Each row was made from one path, in order. Every step used is in the known rows, and no mark comes twice. Write each row's path.
Known rows:
U-H-F-Q-A-R: [1.037,0.029,0.038,1.371,0.175,0.890,0.088,-1.325,1.411,1.257,0.934,-0.848,0.827,0.211,-1.394,0.539,-0.433,0.254,0.192,-0.835,3.713,-0.694,1.183,0.418,-0.426,1.044,0.516,0.144,-2.324,1.468,-0.398,0.807,-1.048,1.964,0.480,0.797,0.829,-0.318,1.800,-2.181,-6.095,-0.962,1.239,0.806,-0.648]
R-A-Q-F-H-U-M: [0.762,-1.708,0.142,-3.028,-1.755,0.297,0.275,0.232,-0.300,0.002,-0.099,1.254,-0.541,-0.261,0.274,0.156,-0.715,-1.576,1.140,0.849,2.332,-1.230,-2.378,0.056,1.483,-0.386,0.010,-2.177,1.911,-0.272,-2.331,-0.312,0.806,-0.673,-0.140,-1.505,0.581,-0.294,-0.227,3.621,0.437,0.791,-0.879,0.642,1.287]
Q-S-U-M-A-F: [1.732,0.732,0.583,-2.056,0.811,-0.334,0.434,1.333,-0.948,-0.660,0.382,-0.761,1.370,-0.418,0.417,0.435,-0.473,-0.118,0.595,1.740,-0.332,0.376,0.880,-0.284,-0.781,-0.852,1.557,0.609,-0.160,-0.468,1.539,0.408,-0.049,0.439,-0.292,0.415,-1.152,1.551,-1.353,-1.079,-0.340,-0.856,-0.885,-0.155,1.415]
U-H-F-Q: [-0.921,0.813,0.706,2.988,1.256,-0.369,-1.268,-1.000,1.926,0.522,0.746,-0.201,-1.863,-0.204,-1.844,0.228,-1.982,-0.598,1.129,-0.830,-3.562,0.569,1.493,-0.618,-0.988,0.405,-0.799,-0.351,-1.359,0.088,0.469,2.448,-0.339,-0.804,0.461,-2.458,0.279,-0.632,1.087,-1.082,-3.995,0.161,1.123,0.483,1.283]
R-A-F-Q-S-H: [1.131,0.413,-0.239,0.190,-1.904,-0.143,-0.172,-0.597,0.025,-0.420,1.339,0.965,-0.745,3.090,-0.841,0.215,-2.118,0.512,0.610,-0.014,-4.226,1.033,-0.141,0.470,-2.522,-0.767,-0.303,-0.336,0.642,-0.775,1.708,-0.362,-0.656,0.433,-1.998,0.400,0.147,0.579,1.358,-1.253,-2.122,0.722,-0.526,1.768,2.201]
M-R-A-Q-F: [3.199,1.047,-2.080,1.111,0.885,-0.002,0.011,0.929,-0.261,-0.272,1.017,0.385,0.209,-2.572,-1.041,0.692,-0.886,-2.582,1.772,-0.480,4.491,1.014,0.130,-1.340,-0.352,-0.846,1.436,0.758,-1.151,-0.107,-0.282,0.670,-1.310,1.170,-0.380,-0.296,-0.045,1.016,0.919,1.238,-8.931,-0.845,0.666,1.134,1.656]
R-M-A-U-H: [1.430,-3.674,2.172,1.694,-0.585,-0.491,-0.016,-0.416,-0.554,1.628,-1.506,2.213,0.428,-2.531,-0.568,-0.666,-0.336,0.344,-0.417,-1.195,1.968,-1.774,2.763,0.496,1.556,-1.456,0.473,-0.900,-0.198,0.591,-0.577,-0.434,1.185,-0.746,0.031,-3.774,-1.027,-1.673,-2.443,-1.642,-2.265,-3.060,0.231,-0.817,-1.740]
Q-F-S-H: [0.430,-0.947,0.125,-0.518,-0.699,-1.345,-0.462,-2.098,-0.275,-0.796,0.247,0.202,-0.453,3.289,0.401,-0.199,-1.360,-0.943,0.117,-0.675,0.273,2.738,1.855,0.835,-1.311,-0.165,0.249,-0.288,0.629,-0.583,0.495,-2.122,-0.775,-1.635,-2.871,-1.689,-1.235,1.957,2.031,1.421,1.395,-1.747,-0.998,-2.644,1.929]
R-M-A-Q-F-H-U: [0.294,-0.616,0.377,-1.062,0.494,0.210,0.847,-0.119,-0.284,-0.078,-0.705,2.539,0.659,-2.804,-0.767,0.670,-0.605,0.947,-0.939,0.669,3.779,-1.075,-0.866,-0.206,2.032,-0.316,-0.207,-0.687,1.132,-0.780,-1.571,-1.500,0.903,-0.503,0.454,-0.831,0.589,-0.335,-1.667,4.571,1.148,0.281,-0.297,-0.956,-1.898]
A-Q-F-S-H-R-M-U: [0.175,0.692,-0.522,-0.479,-0.908,0.306,-0.516,-1.233,-1.201,-0.139,-1.286,0.246,-1.492,1.796,0.646,0.653,2.372,-0.655,-0.465,-0.247,-3.360,1.008,-0.397,0.174,3.419,-0.276,-1.183,0.735,0.325,-1.099,-0.656,-1.435,0.727,-0.432,1.685,-1.158,-0.175,-0.428,-0.556,3.002,1.262,-0.566,-0.134,0.821,-3.000]
M-R-H-F-Q: [-1.399,1.657,-0.378,2.046,1.192,-0.256,-0.890,-0.242,1.602,-0.127,0.849,-2.583,-1.813,-1.578,-1.647,-0.153,-0.728,-0.358,-0.185,-0.874,-3.384,-0.090,1.183,-1.281,-3.065,-0.073,-0.660,-0.063,-1.810,0.684,-0.047,2.247,-0.123,0.172,1.061,0.522,-0.220,-1.385,2.103,-0.354,-0.052,0.165,0.735,0.576,2.512]
H-F-S-U-M-A-Q: [0.193,0.861,-0.572,0.059,2.534,0.525,-0.095,0.848,0.082,0.288,-0.312,-1.001,-0.189,-0.539,-0.805,0.484,1.077,-1.311,-0.687,1.620,-0.643,-0.818,-0.060,-0.038,3.672,-0.362,0.501,0.144,-0.688,-0.196,0.677,0.652,-0.219,-0.086,0.714,-1.902,-0.181,-0.319,-0.341,-0.644,-2.990,0.687,-0.814,0.994,-0.270]
M-F-S-Q-A-U-H: [0.291,-1.836,1.738,2.026,-0.713,-0.541,0.288,-0.709,0.219,0.823,-1.790,2.659,-0.696,0.270,-0.365,-0.802,-0.809,0.935,1.809,-1.044,1.958,-0.025,2.590,0.620,2.786,-1.424,0.011,-0.529,0.358,0.150,1.518,-1.330,-1.124,0.071,-1.531,-1.971,0.016,-0.986,-2.024,-2.409,-2.108,-0.913,0.709,-1.608,-0.376]
A-U-M-F-H-R: [-1.540,-0.910,-0.370,-0.409,-0.781,-0.766,-0.048,-0.151,0.984,1.588,-0.937,-1.232,-0.361,-0.342,0.661,-0.743,-0.594,-1.499,0.447,-1.134,2.384,1.451,1.047,0.095,-0.304,1.085,-1.582,0.133,0.406,0.579,-1.398,0.726,0.957,0.030,-1.532,0.946,-1.720,1.798,0.457,-1.151,6.644,0.833,0.974,0.060,-1.213]
S-U-H-F-Q-A-R-M: [0.706,-0.624,0.805,-1.644,0.132,2.042,-0.816,-1.429,-0.658,-0.085,-0.619,-0.556,1.406,-1.296,-0.094,0.737,2.113,0.820,0.536,-0.947,2.206,-2.464,-0.464,0.030,-0.485,1.511,0.612,-0.792,-0.938,0.275,-1.882,-0.977,1.534,1.003,1.832,-0.424,0.846,-1.626,-0.034,0.806,-1.902,0.479,0.301,1.707,-2.118]
R-M-A-F: [1.992,0.553,1.626,0.993,2.617,-0.284,0.386,-0.084,-1.022,0.399,0.136,-1.586,2.379,-3.598,-0.252,1.088,-1.416,-0.303,-0.601,0.317,3.610,0.579,2.047,-1.269,-0.078,-1.055,2.078,0.358,-0.588,0.044,0.134,0.802,0.735,0.980,-0.225,-1.350,-1.320,0.772,0.154,-0.211,-3.610,-2.722,-0.220,0.104,1.683]
H-R-F-S: [-1.428,0.294,1.075,3.123,1.973,-1.276,-0.239,-1.426,0.113,-0.569,0.494,-2.351,0.566,-0.789,2.113,0.195,-1.019,-1.735,-1.027,-0.844,1.172,3.362,1.573,-0.024,-1.045,0.984,-0.976,1.243,0.660,-1.599,1.929,0.438,-0.761,-1.488,-1.412,1.713,-1.319,2.568,2.472,1.352,0.643,-0.454,0.602,-3.493,0.002]
Q-A-R-H-U-M-F-S: [-1.261,-1.641,1.345,-1.667,-0.019,0.080,0.922,-1.369,-1.286,-0.681,0.003,-1.688,0.215,1.010,1.299,-0.181,1.036,-0.017,-0.601,-0.023,4.763,0.204,1.338,0.507,1.303,0.030,0.382,-0.824,0.643,0.053,1.796,-2.562,-0.622,-0.373,-0.785,4.042,-0.641,1.101,1.040,0.996,3.729,0.494,-0.639,-2.806,0.453]
S-F-H-R-A-U-M: [-0.705,-2.117,0.008,-1.820,-1.205,0.273,0.039,0.552,-0.577,0.873,-0.871,0.229,0.651,-0.368,1.427,-1.240,-0.059,-1.088,0.603,0.138,0.881,-0.398,0.033,0.456,1.252,0.004,0.653,-1.285,2.065,0.594,-3.133,1.130,1.208,-0.106,-1.084,-1.943,-0.554,-0.188,-0.353,-0.984,1.798,-0.771,-0.160,2.183,0.324]
F-H-R-A-Q-S-U-M: [0.244,-1.251,-1.063,-3.985,-2.405,0.535,-0.554,0.940,-0.238,-0.207,-0.472,0.251,-0.301,1.757,1.231,-0.448,0.796,-0.972,0.582,0.666,-2.255,-0.603,-3.138,1.038,-0.911,0.560,-0.845,-1.023,0.992,-0.556,-1.288,0.324,1.361,-0.375,-0.311,0.502,-0.049,0.144,0.301,0.227,3.984,2.234,-0.705,0.789,-0.192]
A-Q-F-H-R-U: [-1.390,0.426,-0.364,2.898,-1.387,0.283,-0.213,0.730,1.143,0.645,-0.839,3.091,-0.272,-2.589,0.738,-0.062,-0.720,-1.324,-1.770,-0.774,2.207,1.098,-1.601,0.151,0.456,0.486,-1.231,1.355,-0.554,0.630,-1.708,1.680,0.113,-0.541,0.822,-0.934,-0.495,-0.472,0.413,0.631,2.628,1.900,0.478,0.129,-3.225]
A-R-F-Q-S-U-M: [0.184,0.240,-0.306,-2.352,-2.682,1.600,-1.439,0.572,-1.026,-1.029,0.474,-0.609,-0.559,2.336,1.630,0.345,1.455,-0.244,1.159,0.934,-4.969,-0.364,-1.702,0.386,-3.226,1.075,-0.374,0.413,0.462,-0.798,0.507,0.007,0.233,-0.672,0.971,0.808,0.086,0.620,-0.633,2.339,4.406,1.976,-1.136,-0.043,0.104]
A-U-R-H-F: [-1.584,-1.552,0.675,0.739,0.221,-1.370,0.193,-0.187,0.595,-0.704,0.344,-0.695,-0.260,-3.945,0.960,-2.068,0.593,-1.274,1.831,-1.169,3.637,2.088,1.918,-0.876,-1.615,-1.188,0.859,-0.251,-0.690,0.604,-0.214,-0.534,0.936,-0.856,-1.055,1.413,-1.367,-1.528,-0.906,0.642,-0.086,-0.665,-0.030,-0.476,-0.475]
M-A-F-Q: [1.360,3.045,0.344,3.804,1.444,-0.256,-0.487,0.148,1.118,1.318,0.948,-1.211,-0.064,-0.496,-1.550,1.489,-3.012,0.998,-1.301,0.375,-2.825,0.329,1.808,-0.984,0.785,-0.826,-0.027,1.117,-1.283,0.817,1.267,3.306,-1.484,1.941,0.621,-2.341,-0.061,0.087,0.999,-1.764,-4.040,-0.768,0.644,1.314,2.486]
S-U-H-F: [-0.708,-0.927,0.745,-0.409,1.302,-1.216,-0.182,-0.543,1.447,-0.888,-0.720,0.856,-0.287,-1.893,-0.066,-1.356,-0.016,-0.853,2.539,-0.944,-0.020,1.134,2.048,-0.119,-1.364,0.280,1.001,-0.364,-1.373,-0.743,-0.218,-0.628,0.762,-2.422,-1.023,-1.801,-1.453,-0.432,-1.803,-0.146,-0.652,-0.461,-0.263,-2.096,-0.725]
U-R-M-F-S-Q: [-2.018,1.613,-0.203,2.314,2.375,-0.232,-0.765,0.342,-0.589,-0.124,-0.756,-2.035,-0.723,1.873,0.225,-0.209,0.694,1.159,0.391,-0.797,-2.856,2.266,-0.568,-1.399,-0.098,0.324,0.586,0.480,0.391,0.166,1.264,-1.022,-0.004,-0.505,-0.336,-0.090,0.551,0.382,0.327,-0.789,3.315,-0.661,0.353,-2.002,2.821]
A-F-S-U: [0.297,0.705,0.962,0.598,-0.329,-0.310,-1.027,-0.622,0.198,-0.404,-1.478,-0.020,0.475,0.992,2.893,-0.574,-1.581,1.385,-1.244,-0.073,-2.233,2.587,1.816,0.627,1.437,-0.243,1.246,0.868,-0.145,-0.895,1.641,-1.405,-0.923,-0.436,-0.984,-1.142,-2.306,0.761,-0.768,1.677,4.809,0.905,-1.603,-4.324,0.062]
S-H-R-F-Q: [-0.526,2.918,-0.843,3.355,-0.463,-0.763,-0.662,-0.612,1.769,0.261,0.981,-1.494,-1.458,0.457,-0.644,1.202,-0.821,-0.920,0.597,-1.058,-5.032,0.948,-0.484,-0.695,-2.254,0.855,-2.807,1.302,-0.022,-0.469,0.210,2.607,-0.878,0.232,-0.269,-1.627,0.560,0.236,1.376,0.614,0.077,1.062,0.967,2.158,0.934]
Q-F-S-U-R-M-A: [1.203,0.281,-0.525,-2.460,2.518,-1.248,0.395,0.475,-2.173,-1.356,-0.057,-0.835,2.415,-1.162,1.036,0.045,2.562,0.882,-0.998,-0.076,2.445,-1.644,0.701,-0.517,-0.193,0.264,1.025,0.862,-0.358,0.164,-0.608,-0.955,1.055,-0.387,1.199,-0.443,-0.274,0.447,-1.327,-0.417,-0.562,-2.417,0.108,-0.301,-1.584]
H-U-R-A-F-Q-S: [0.342,1.320,-0.056,1.602,-0.796,0.149,-0.210,1.012,-0.443,-0.521,1.934,1.004,-0.775,1.386,0.727,0.114,-1.976,1.242,0.164,0.664,-4.079,1.109,-1.752,-0.317,-0.830,-0.279,-0.211,0.693,0.564,-1.065,3.161,0.792,-1.285,1.170,1.271,4.022,1.195,1.131,-0.497,-0.713,-4.125,2.277,0.638,0.785,0.060]
R-H-F-Q-A: [0.057,0.865,1.126,0.656,1.132,-1.018,0.586,-2.300,0.697,-0.760,1.064,-0.448,0.458,-2.096,-0.710,0.194,-1.647,0.336,0.749,-0.284,3.383,-0.548,1.049,-0.140,-0.946,-0.913,-0.347,-0.425,-1.110,0.619,-2.011,3.344,-0.756,1.216,-0.091,-0.949,0.781,-1.155,3.759,-0.128,-7.225,-1.410,0.464,-0.102,2.396]
Q-S-U-R-M-F-H: [-0.386,-0.834,-0.400,-3.368,-1.474,0.316,-0.364,-0.410,-1.092,-0.838,-0.926,1.209,0.835,-0.011,1.201,-0.534,-0.103,0.414,1.562,-0.883,3.428,0.931,1.168,-0.405,-4.662,0.492,-0.059,-0.135,-0.008,-0.485,0.774,-2.910,2.070,-0.972,-2.312,2.028,-1.211,0.600,-1.073,1.498,8.634,1.751,0.296,-0.519,-2.238]
U-M-F-S-Q-A-R-H: [-0.546,-1.542,0.404,-1.079,-1.186,0.307,0.868,-0.705,-0.097,-0.128,0.055,-2.179,0.651,-0.136,-0.662,0.007,1.808,0.796,-0.147,-0.771,5.153,0.473,0.282,0.118,-1.443,-0.907,0.411,-1.116,-0.428,1.785,0.321,-1.782,0.083,0.878,-1.903,3.057,0.441,-1.614,2.098,0.027,4.039,-1.438,-0.045,-1.531,2.853]
S-F-Q-A-R: [0.684,1.260,-0.931,2.098,0.290,1.428,0.183,-0.969,0.580,1.430,0.785,-0.666,1.613,1.052,-0.606,0.731,-0.887,1.352,-1.266,-0.119,2.406,0.652,0.755,0.402,-0.352,0.950,1.621,1.137,-2.035,1.767,-1.325,1.778,-1.669,2.519,0.325,0.007,1.054,0.380,2.292,-1.482,-4.572,-2.201,0.715,0.154,0.186]

Which path is each row?
[-1.120,-1.257,0.496,2.562,0.049,-1.458,0.070,-0.113,1.686,1.702,-1.476,0.056,-0.892,0.900,0.017,-0.838,0.058,0.299,-0.306,-1.432,-1.212,0.819,-0.530,1.111,3.077,0.494,-1.731,0.009,0.358,0.372,-0.396,0.975,-0.587,0.567,0.097,-0.484,0.434,0.084,-0.107,-3.872,-0.522,-0.922,1.683,-1.609,-0.981]
F-S-Q-A-U-H-R
[0.212,-0.408,-0.333,1.756,-0.291,-0.686,0.481,0.717,0.532,0.733,-0.816,1.699,1.052,-2.740,0.459,-1.333,-0.644,1.576,0.312,-1.111,2.156,0.303,0.685,-0.023,3.055,-0.704,-0.180,0.352,1.885,0.368,-2.429,0.399,-0.193,1.233,-1.340,-0.796,-0.262,-0.671,-1.124,-0.757,-1.819,-0.105,0.667,1.011,-0.473]
S-Q-F-H-R-A-U
[-1.743,0.692,0.149,1.885,0.334,0.901,-1.041,0.860,-0.057,-1.048,1.072,1.375,-2.016,0.586,-0.817,-0.423,-0.625,-0.318,0.019,0.202,-5.777,-0.451,-0.184,-0.202,-4.230,0.829,-0.664,0.841,-1.281,-0.994,2.617,1.330,-0.469,-1.206,2.492,3.313,0.353,0.557,0.304,-2.423,-1.807,1.973,0.985,-0.085,-1.132]
M-R-U-H-F-Q-S
[-0.705,0.547,0.510,0.409,-0.589,0.161,1.656,-0.316,1.309,-0.041,-0.789,1.456,1.007,-1.488,0.071,0.000,-0.667,2.288,-0.121,0.135,2.731,-0.602,-1.074,0.023,-0.022,0.219,-0.301,-0.074,1.121,-0.468,-1.218,-1.758,-0.251,0.167,-0.883,0.763,1.053,-1.044,-1.424,3.533,3.856,0.233,-0.272,-1.989,-0.840]
S-Q-A-R-F-H-U
[0.607,0.444,-2.301,1.570,-0.438,0.422,0.907,1.584,1.138,1.252,-0.233,2.155,0.026,-0.933,-0.300,-0.281,-0.828,-0.613,0.199,-0.031,2.030,0.742,-2.105,-0.495,2.476,-0.893,1.109,-0.400,-0.147,0.497,-0.052,-0.324,-0.279,1.101,-1.035,-1.052,1.371,-1.890,-1.641,-0.160,-3.486,0.899,0.558,3.040,-1.268]
S-F-H-U-R-A-Q
[-1.835,-0.099,0.756,2.700,-0.284,1.699,-1.069,0.192,0.025,-0.540,1.481,2.072,-1.083,0.543,-0.715,-0.066,-0.478,0.577,-0.393,0.224,-3.661,0.643,-0.128,0.359,-2.765,1.037,-0.498,0.867,-0.967,-0.651,2.787,0.596,-0.457,-1.022,1.730,3.508,0.707,0.339,0.282,-1.441,-2.384,2.323,0.798,-0.101,-2.256]
A-R-U-H-F-Q-S
[-1.485,-0.064,0.547,-0.386,-1.087,0.264,0.325,-0.786,-1.147,-0.856,-0.036,1.695,-1.801,1.983,0.026,-0.137,0.178,1.795,-0.145,0.205,-5.215,-0.519,-1.787,0.203,-0.061,0.259,-0.768,-0.305,1.561,-1.688,0.396,-2.003,0.239,-1.139,1.120,1.340,0.494,0.879,-1.626,2.580,3.183,1.933,-1.494,-0.985,-0.705]
R-M-F-Q-S-H-U
[-0.286,-0.430,1.227,-2.998,-1.325,-0.001,0.469,0.092,0.370,0.255,-1.026,-0.047,-0.518,1.367,0.389,0.077,-1.241,0.098,1.184,1.346,-0.268,-0.980,-2.649,0.060,0.808,-0.313,0.138,-2.084,1.861,0.142,-2.436,0.257,0.597,0.208,0.052,-1.870,0.898,-0.460,-0.138,1.906,3.931,-0.253,-1.008,-0.725,3.152]
S-Q-A-F-H-U-M
[0.396,0.077,-1.259,-1.759,0.709,0.643,1.099,1.554,0.422,0.854,0.269,-1.104,1.521,0.482,-1.974,0.443,1.893,1.736,-1.270,0.841,2.049,-1.705,-0.628,-0.061,0.335,0.953,0.880,0.119,-0.189,1.648,-1.438,-1.375,0.218,0.647,0.448,1.137,0.924,0.111,-1.186,-0.411,3.171,-1.954,0.103,0.022,0.240]
S-Q-F-H-U-M-A-R
[1.211,1.083,-0.556,0.684,1.076,0.582,0.038,0.958,-0.261,0.159,-0.321,-0.485,0.088,-0.852,-0.346,1.179,0.996,-1.494,-0.443,1.402,-0.262,-0.881,-0.246,-0.164,2.513,-0.824,-0.135,0.584,-0.185,-0.541,1.468,0.392,-0.521,-0.008,0.060,-2.346,0.041,-0.569,-0.810,0.827,-1.963,0.634,-0.769,1.126,-0.268]
R-F-S-U-M-A-Q
[-0.126,1.101,0.876,0.372,0.233,0.572,-0.286,0.822,-0.959,-0.443,1.660,0.223,-0.888,1.616,-0.439,0.915,-1.583,1.076,-0.631,2.102,-5.359,0.000,-1.198,0.012,-0.555,-0.172,-0.515,0.433,0.769,-1.169,2.599,1.696,-0.868,0.433,1.955,2.641,0.954,1.855,0.018,-0.307,-2.177,1.207,-0.066,-0.137,1.093]
H-U-M-A-F-Q-S
[-1.336,0.648,0.168,1.713,-1.437,2.140,-1.036,0.479,-1.519,-0.357,1.513,0.987,-1.172,1.969,0.221,0.423,-0.178,0.411,-0.463,0.608,-3.449,0.467,-0.461,-0.010,-2.734,0.813,-0.366,1.404,-0.484,-0.169,2.538,0.960,-0.800,-0.261,1.767,3.820,0.272,1.681,0.843,-0.718,0.799,2.628,-0.009,0.062,-0.705]
A-R-U-M-F-Q-S
[0.696,-1.356,-0.914,-1.120,-1.253,1.382,0.179,1.300,-0.775,0.156,0.536,0.937,-0.877,0.747,-0.307,-0.235,-0.984,-1.088,-0.404,1.098,-0.777,-0.917,-2.624,0.344,-1.392,-0.303,0.086,-0.974,0.549,-1.152,1.107,-0.511,0.256,0.273,0.529,3.844,0.551,0.634,0.767,0.095,-1.538,1.795,-0.122,0.340,-0.018]
F-H-U-M-R-A-Q-S
[-1.165,1.432,-0.575,-0.823,0.630,0.485,-0.344,0.401,1.188,-0.472,0.744,-2.067,-0.422,-0.995,-1.646,0.206,2.074,1.278,-0.457,0.223,-3.155,-2.035,0.435,-0.453,-0.612,0.354,-0.710,-0.166,-1.129,1.171,-0.350,1.024,0.407,0.307,1.236,0.219,0.490,-2.403,-0.132,-0.465,2.059,1.187,-0.029,2.395,0.571]
S-U-M-A-R-H-F-Q
[0.291,-0.326,-0.996,-1.011,-0.646,1.051,0.693,0.836,-0.183,1.117,1.205,-1.404,0.222,3.181,-1.552,0.382,1.817,1.672,-2.563,1.042,-2.972,-2.571,-1.040,0.927,-0.022,1.106,0.087,0.246,-0.475,1.136,0.116,-0.768,-0.221,0.811,1.784,2.405,0.792,0.605,-0.425,-2.095,1.493,-0.745,-0.582,1.045,-0.747]
F-Q-S-H-U-M-A-R
[-0.701,0.506,-0.070,1.534,0.619,-0.978,0.013,0.310,-0.053,0.156,-0.464,-0.165,-0.094,0.677,2.154,-1.866,0.377,0.331,1.485,-0.340,1.272,0.790,0.381,-0.207,2.333,-0.354,0.842,0.870,0.157,0.746,-0.015,-0.081,-1.152,1.330,0.537,0.142,0.336,-0.318,-1.363,-2.435,-3.585,-0.500,0.524,0.101,-1.168]
H-F-S-Q-A-U-R
[0.191,-0.174,-0.175,-1.699,3.506,-1.558,0.880,-0.579,-1.451,-0.688,0.298,-2.015,2.071,-1.001,-0.787,0.688,2.119,-0.102,-1.824,-0.314,2.204,-1.113,0.528,-0.062,0.090,0.908,-0.332,0.343,0.383,-0.205,-1.515,-0.048,1.269,-0.510,0.302,-0.044,-0.264,1.716,1.266,-1.387,-1.185,-2.969,0.501,0.255,-0.406]
Q-F-S-H-R-M-A
[0.673,-0.188,-0.563,1.262,1.647,0.480,-0.233,0.684,0.324,1.360,-1.364,-0.131,-0.002,-1.142,-1.300,1.068,1.786,-0.409,-2.080,-0.114,-0.704,-1.266,-1.183,0.316,3.860,0.099,-0.927,0.031,-0.840,-0.155,0.788,-0.128,0.757,0.425,1.255,-1.770,0.460,-1.183,-1.025,-1.396,-1.449,0.577,0.607,1.100,-2.667]
F-S-U-H-R-M-A-Q
[-0.517,-0.529,0.532,-2.793,-1.589,0.708,0.810,0.137,0.226,-0.066,-0.556,-0.408,0.152,0.732,0.341,0.227,0.664,0.108,1.158,0.953,1.168,-1.837,-2.689,0.088,-0.595,0.599,-0.259,-1.436,1.731,0.087,-2.351,-0.789,0.650,-0.135,0.042,-0.311,1.364,-0.764,-0.502,2.903,4.655,-0.035,-0.745,-0.225,1.384]
S-Q-A-R-F-H-U-M
[-0.657,-0.799,0.516,-3.629,2.198,-1.545,1.036,0.310,-0.658,-1.514,-0.178,-1.904,1.334,-1.244,0.084,-0.793,2.344,0.463,-1.102,0.950,0.450,-2.155,1.544,0.284,-0.018,-0.586,0.608,-0.620,-0.133,0.348,-0.819,0.000,1.142,-1.659,-0.179,-0.505,-1.140,-0.800,-0.264,-1.086,2.917,-2.015,-1.239,-1.301,1.100]
R-H-F-S-U-M-A
[-1.043,-0.486,0.203,-1.000,1.054,-1.424,1.140,0.687,-0.593,0.085,-0.207,-1.025,0.580,1.131,0.220,-0.462,1.836,-0.633,-3.144,0.557,-1.467,-2.860,-0.389,0.838,0.962,0.362,-0.433,0.206,0.103,1.131,-1.737,1.503,0.586,-1.324,1.334,-1.542,-0.768,0.173,0.779,-4.003,2.501,-2.128,-0.879,0.395,-0.107]
F-S-H-R-U-M-A
[1.687,0.414,-1.867,-1.132,-1.982,-1.009,0.297,-0.508,-0.233,-0.712,0.092,1.252,-1.186,4.090,0.318,-0.240,0.869,-0.991,1.017,-0.479,-0.863,1.125,0.525,0.497,1.908,-1.161,-0.121,0.104,0.408,-0.323,1.659,-3.200,-1.132,-0.224,-1.812,-1.010,0.046,-0.494,-0.688,0.277,-1.262,-0.177,-0.340,2.005,-0.828]
M-U-R-A-Q-F-S-H
[2.293,0.142,-2.192,-2.139,-2.194,-0.203,-0.147,0.589,0.991,-0.241,-0.300,2.726,0.784,-0.856,0.034,0.027,-1.074,-0.673,1.977,-0.671,5.389,0.985,-0.006,-0.229,-1.069,-0.593,-0.036,-0.212,-0.189,0.317,-0.405,-1.656,0.188,0.511,-2.838,-1.249,0.101,-0.998,-0.966,2.204,1.011,1.485,0.776,1.761,-1.374]
S-U-R-A-Q-F-H
[1.246,-0.594,-0.345,-3.174,-1.133,0.400,-0.989,0.233,-1.224,-1.104,-0.451,0.017,-0.180,1.476,1.861,0.023,0.909,-1.358,1.024,0.686,-0.697,-0.315,-1.251,0.462,1.835,-0.144,0.639,-0.895,1.178,-0.604,-0.673,-0.529,-0.028,-0.762,-0.143,-2.118,-0.370,0.148,0.064,2.269,0.333,1.241,-1.469,-0.197,1.423]
R-A-Q-F-S-U-M
